Here is a tiny trained network, its code and every weight. The questions are about switching its units off for an input and a target symbol, where a switched-off unit gives its printed mean instead of its output.

import numpy as np


def w(rows, s, z=0):
    codes = np.array(rows[::2]) - 128.0
    scale = np.full(codes.shape[1], s)
    scale[-1] = z or s
    return codes * scale


def f(y):
    return y / 2 * (1 + np.tanh(0.7978845608 * (y + 0.044715 * y**3)))


def softmax(a):
    e = np.exp(a - a.max(-1, keepdims=True))
    return e / e.sum(-1, keepdims=True)


def log_softmax(a):
    a = a - a.max(-1, keepdims=True)
    return a - np.log(np.exp(a).sum(-1, keepdims=True))


def net(x, mask):
    ids = ['αβγζηθπστ'.index(c) for c in x.split()]
    T = len(ids)
    res = E[ids] + P[:T]
    r = res
    for j in range(3):
        rows = slice(3 * j, 3 * j + 3)
        q, k, v = (r @ M[0][rows].T for M in (Q, K, V))
        z = softmax(np.where(np.tri(T) > 0, q @ k.T / 3**0.5, -1e9)) @ v
        o = O[0][rows]
        res = res + np.where(mask[j], z, o[:, -1]) @ o[:, :-1]
    y = f(res @ A[0][:, :-1].T + A[0][:, -1])
    res = res + np.where(mask[3:7], y, B[0][:, -1]) @ B[0][:, :-1]
    return log_softmax(res[-1] @ U[:, :-1].T + U[:, -1])


Q, K, V, O, A, B = {}, {}, {}, {}, {}, {}
E = w([
[67,131,75,96],'α',
[122,55,152,110],'β',
[133,100,103,213],'γ',
[51,156,84,68],'ζ',
[43,155,102,155],'η',
[72,252,126,132],'θ',
[151,58,108,21],'π',
[150,104,204,161],'σ',
[175,164,119,90],'τ',
],0.022)
P = w([
[43,253,252,22],'0',
[108,109,110,187],'1',
[132,80,97,195],'2',
[124,147,112,114],'3',
[140,128,121,139],'4',
[147,124,120,141],'5',
[145,130,116,138],'6',
[151,142,123,132],'7',
[146,171,135,105],'8',
[167,150,141,130],'9',
[153,153,143,106],'10',
[161,122,129,163],'11',
[147,160,160,109],'12',
],0.0059)
Q[0] = w([
[161,189,167,72],'H0',
[254,180,18,169],'H0',
[98,100,128,39],'H0',
[114,205,123,95],'H1',
[137,98,247,21],'H1',
[85,195,233,129],'H1',
[132,129,126,190],'H2',
[70,145,88,129],'H2',
[209,182,120,128],'H2',
],0.014)
K[0] = w([
[149,6,103,139],'H0',
[138,49,224,83],'H0',
[252,121,47,118],'H0',
[162,160,53,190],'H1',
[225,69,38,120],'H1',
[222,240,138,194],'H1',
[175,175,37,180],'H2',
[94,134,147,184],'H2',
[73,195,87,85],'H2',
],0.011)
V[0] = w([
[117,127,99,173],'H0',
[198,165,154,121],'H0',
[123,100,165,139],'H0',
[246,191,136,158],'H1',
[134,125,138,86],'H1',
[146,202,135,149],'H1',
[181,143,159,132],'H2',
[164,180,91,112],'H2',
[99,144,153,120],'H2',
],0.013)
O[0] = w([
[110,122,199,131,85],'H0',
[188,179,166,52,38],'H0',
[183,65,87,204,60],'H0',
[240,56,45,253,4],'H1',
[177,168,130,32,208],'H1',
[26,207,80,143,158],'H1',
[107,7,90,143,102],'H2',
[204,115,23,139,31],'H2',
[181,101,194,153,225],'H2',
],0.0057,0.0028)
A[0] = w([
[197,177,206,118,92],'N0',
[128,150,166,43,199],'N1',
[164,66,70,49,3],'N2',
[95,58,12,48,75],'N3',
],0.011,0.006)
B[0] = w([
[96,91,141,175,180],'N0',
[167,129,104,127,247],'N1',
[19,158,57,128,158],'N2',
[147,96,156,250,166],'N3',
],0.017,0.011)
U = w([
[126,123,127,119,81],'α',
[85,25,136,44,224],'β',
[119,114,141,133,59],'γ',
[122,123,129,113,123],'ζ',
[3,111,177,112,20],'η',
[135,203,134,194,57],'θ',
[100,72,78,141,94],'π',
[121,100,200,215,135],'σ',
[254,130,79,171,254],'τ',
],0.0093,0.0042)

Each question gives the input, a string of symbols that net reads in full, and the target symbol t.
The units are the heads (3 rows each of Q, K, V and O) and the neurons (one row each of A and B). Each row of codes is followed by its name. A weight is (code - 128) times the scale printed after its matrix; where a second scale follows, it is the last column's (O, A, B and U).
mask holds one flag per unit, heads first, then neurons. A switched-off unit (its flag False) gives its mean, the last column of its rows in O or B, instead of its output. The means were averaged over made-up inputs and are rounded, as every weight is.
A unit's drop is (log p(t) with every unit on - log p(t) with that unit switched off) / (log p(t) with every unit on - log p(t) with every unit switched off).
The circuit of an input: a set's keep is (log p(t) with only the set's units on - log p(t) with every unit switched off) / (log p(t) with every unit on - log p(t) with every unit switched off). Starting from all 7 units, units are removed one at a time, each time the one whose removal leaves the highest keep (on an exact tie, the one counted first), for as long as the keep stays at least 0.8.
units of the circuit, in order: the units of the circuit, biggest drop first
unit that matters most: the unit with the biggest drop
top k neurons: the k neurons with the biggest drops, biggest first
heads that matter: for each layer, one digit per head in row order, 1 if its drop is at least 0.15 and else 0, layers parted by /
drop of u: that unit's drop, to one decimal
input β σ τ ζ, target τ: top neuron	(N3)
input θ θ ζ, target θ: units of the circuit, in order	(H1; N3; H2)
input σ γ η η β η σ α π, target π: top 2 neurons	(N2; N3)
input σ σ σ σ σ σ σ θ σ γ α, target σ: heads that matter	001
input η τ τ π β σ τ σ α β σ σ ζ, target σ: heads that matter	011
input η σ σ π ζ σ η σ ζ σ γ, target η: heads that matter	010
input σ θ σ π θ η σ σ α β η β, target β: heads that matter	010
input π η σ β η θ β τ α σ π θ π, target π: units of the circuit, in order	(N2; N3; N1)
input η σ τ σ, target τ: top 2 neurons	(N0; N2)
input σ σ σ σ σ α σ β α σ ζ, target σ: top 2 neurons	(N3; N2)
input α α σ β σ α, target σ: top 2 neurons	(N3; N2)
input β τ σ θ β θ η, target η: top 2 neurons	(N1; N3)
input σ σ θ τ ζ γ σ θ β σ τ σ σ, target τ: top 2 neurons	(N2; N3)
input β η β η σ π σ σ σ σ σ β, target β: unit that matters most	H1
input θ σ η η σ γ σ γ, target θ: drop of N0	0.2
input β β γ σ ζ β β β τ β α, target τ: drop of N2	0.3
input η σ η σ ζ ζ α π τ β γ, target η: drop of N2	-0.1
input α τ θ β α σ σ τ τ ζ, target τ: drop of N1	0.1
